Below is a small trained network, with its code and all its weights. Each question gives an input and a class and asks what happens when units are switched off, that is, made to give their printed mean instead of their output.

import numpy as np


def w(rows, s, z=0):
    codes = np.array(rows[::2]) - 128.0
    scale = np.full(codes.shape[1], s)
    scale[-1] = z or s
    return codes * scale


def f(y):
    return np.maximum(y, 0)


def log_softmax(a):
    a = a - a.max(-1, keepdims=True)
    return a - np.log(np.exp(a).sum(-1, keepdims=True))


def net(x, mask):
    res = np.array(x, float).reshape(1, 3) / 4 @ E
    y = f(res @ A[0][:, :-1].T + A[0][:, -1])
    res = res + np.where(mask, y, B[0][:, -1]) @ B[0][:, :-1]
    return log_softmax(res[-1] @ U[:, :-1].T + U[:, -1])


A, B = {}, {}
E = w([
[133,120,60,176,87,247,151,82,39],'x0',
[151,212,176,181,176,181,109,96,172],'x1',
[101,252,102,113,153,64,161,53,90],'x2',
],0.015)
A[0] = w([
[73,162,66,133,142,131,170,40,105,166],'n1',
[2,198,129,97,144,96,194,105,126,66],'n2',
[231,78,69,149,152,174,65,206,205,84],'n3',
[147,176,130,68,160,118,147,27,117,12],'n4',
[153,76,216,136,175,178,224,188,99,49],'n5',
[130,191,69,138,103,169,92,47,43,90],'n6',
[140,113,128,128,148,46,11,121,155,4],'n7',
[128,225,113,99,175,140,171,97,134,247],'n8',
[113,200,202,143,165,219,142,88,122,99],'n9',
[159,106,160,98,127,74,75,124,236,72],'n10',
[112,141,186,69,169,120,117,93,237,63],'n11',
[107,168,26,180,77,159,138,85,76,70],'n12',
[129,121,175,54,168,111,131,108,134,48],'n13',
[85,72,123,86,73,77,173,139,124,227],'n14',
[151,106,165,96,106,169,83,169,202,211],'n15',
[150,244,143,97,219,191,75,61,172,172],'n16',
[86,195,231,57,141,63,105,182,196,113],'n17',
[57,73,2,145,83,120,154,130,118,112],'n18',
[152,53,150,134,121,170,21,121,187,98],'n19',
[123,157,148,97,93,198,137,109,79,16],'n20',
[159,225,91,80,149,111,233,106,120,1],'n21',
[194,200,223,124,100,156,77,141,221,137],'n22',
[152,35,178,131,106,151,197,151,167,28],'n23',
[97,156,117,150,205,21,155,194,158,138],'n24',
[158,68,206,169,137,191,158,143,32,110],'n25',
[82,185,30,62,129,105,136,106,83,81],'n26',
[82,207,108,92,179,50,236,121,131,111],'n27',
[113,121,85,42,71,58,238,172,149,220],'n28',
[60,121,125,111,89,81,64,177,147,128],'n29',
[189,155,181,215,172,178,94,187,167,47],'n30',
[206,132,50,114,108,184,176,80,85,122],'n31',
],0.0083,0.0067)
B[0] = w([
[134,137,134,122,63,126,71,184,134,206],'n1',
[216,168,111,116,52,92,71,202,123,197],'n2',
[195,168,153,129,87,86,58,178,102,207],'n3',
[197,69,119,184,76,76,102,159,128,171],'n4',
[197,130,109,171,133,134,89,161,89,162],'n5',
[140,72,162,60,82,180,131,133,143,208],'n6',
[179,29,105,86,76,155,176,160,184,171],'n7',
[101,201,141,80,84,151,2,136,141,227],'n8',
[91,24,103,161,208,161,133,129,202,197],'n9',
[172,125,151,87,90,191,204,73,101,210],'n10',
[145,86,172,67,153,138,143,85,165,200],'n11',
[154,68,234,129,103,199,151,85,161,204],'n12',
[179,90,133,39,85,157,174,107,175,158],'n13',
[16,72,70,197,137,163,85,139,198,223],'n14',
[120,198,188,175,90,146,30,175,59,216],'n15',
[74,85,84,112,164,109,108,145,202,237],'n16',
[166,111,226,72,70,216,166,100,185,255],'n17',
[88,82,130,136,127,154,129,151,217,201],'n18',
[182,130,137,176,55,121,55,172,46,202],'n19',
[190,1,180,77,138,163,174,78,178,156],'n20',
[222,108,40,173,36,74,148,203,118,184],'n21',
[49,61,110,157,174,107,78,161,222,218],'n22',
[200,113,81,185,83,61,95,169,109,179],'n23',
[154,123,195,55,137,187,134,69,167,224],'n24',
[148,135,175,54,64,203,139,111,115,188],'n25',
[146,108,109,166,101,146,74,194,151,197],'n26',
[168,150,142,194,90,115,71,219,131,228],'n27',
[38,70,119,183,141,143,88,128,200,237],'n28',
[101,69,133,83,141,199,136,57,149,185],'n29',
[91,8,84,156,214,104,105,186,201,190],'n30',
[123,124,158,44,133,175,193,138,164,202],'n31',
],0.0074,0.016)
U = w([
[216,147,121,143,87,116,87,182,121,27],'0',
[188,115,172,89,113,181,183,105,145,17],'1',
[86,86,87,146,154,128,111,162,183,62],'2',
[80,155,145,131,127,158,82,148,141,253],'3',
[181,204,29,169,247,32,205,32,51,2],'4',
[145,207,50,150,213,56,237,104,55,2],'5',
[147,216,47,154,222,62,184,51,59,2],'6',
],0.012,0.0074)

Each question gives the input, the list of numbers given to net, and the class t.
The units are the neurons (one row each of A and B). Each row of codes is followed by its name. A weight is (code - 128) times the scale printed after its matrix; where a second scale follows, it is the last column's (A, B and U).
mask holds one flag per neuron, in row order. A switched-off neuron (its flag False) gives its mean, the last column of its row in B, instead of its output. The means were averaged over made-up inputs and are rounded, as every weight is.
A unit's drop is (log p(t) with every unit on - log p(t) with that unit switched off) / (log p(t) with every unit on - log p(t) with every unit switched off).
The circuit of an input: a set's keep is (log p(t) with only the set's units on - log p(t) with every unit switched off) / (log p(t) with every unit on - log p(t) with every unit switched off). Starting from the 12 units with the biggest drops (on a tie, the unit counted first), units are removed one at a time, each time the one whose removal leaves the highest keep (on an exact tie, the one counted first), for as long as the keep stays at least 0.8.
circuit, biggest first: the units of the circuit, biggest drop first
k most important neurons: the k neurons with the biggest drops, biggest first
drop of u: that unit's drop, to one decimal
input [-4,7,6], class 2: 3 most important neurons : (n16 n22 n9)
input [7,8,6], class 2: circuit, biggest first : (n9)
input [-6,-5,-4], class 1: 2 most important neurons : (n10 n17)
input [-6,7,-7], class 0: 4 most important neurons : (n19 n3 n15 n14)
input [2,7,5], class 2: 2 most important neurons : (n16 n9)
input [-5,7,5], class 2: 3 most important neurons : (n16 n22 n9)
input [-3,-6,6], class 0: 3 most important neurons : (n2 n27 n22)
input [-8,-8,5], class 1: 3 most important neurons : (n17 n24 n10)
input [7,2,-7], class 0: 3 most important neurons : (n3 n19 n17)
input [8,-7,5], class 1: 3 most important neurons : (n12 n31 n6)
input [6,7,2], class 2: 4 most important neurons : (n16 n9 n17 n10)
input [-4,8,-2], class 2: 2 most important neurons : (n30 n22)
input [4,5,0], class 2: 3 most important neurons : (n17 n9 n16)
input [-5,-4,6], class 0: circuit, biggest first : (n2)
input [-1,0,0], class 3: 3 most important neurons : (n30 n9 n16)
input [-7,-6,0], class 1: drop of n17 : 0.1
input [0,6,-3], class 2: drop of n30 : 0.3
input [-3,5,6], class 0: drop of n21 : 0.2
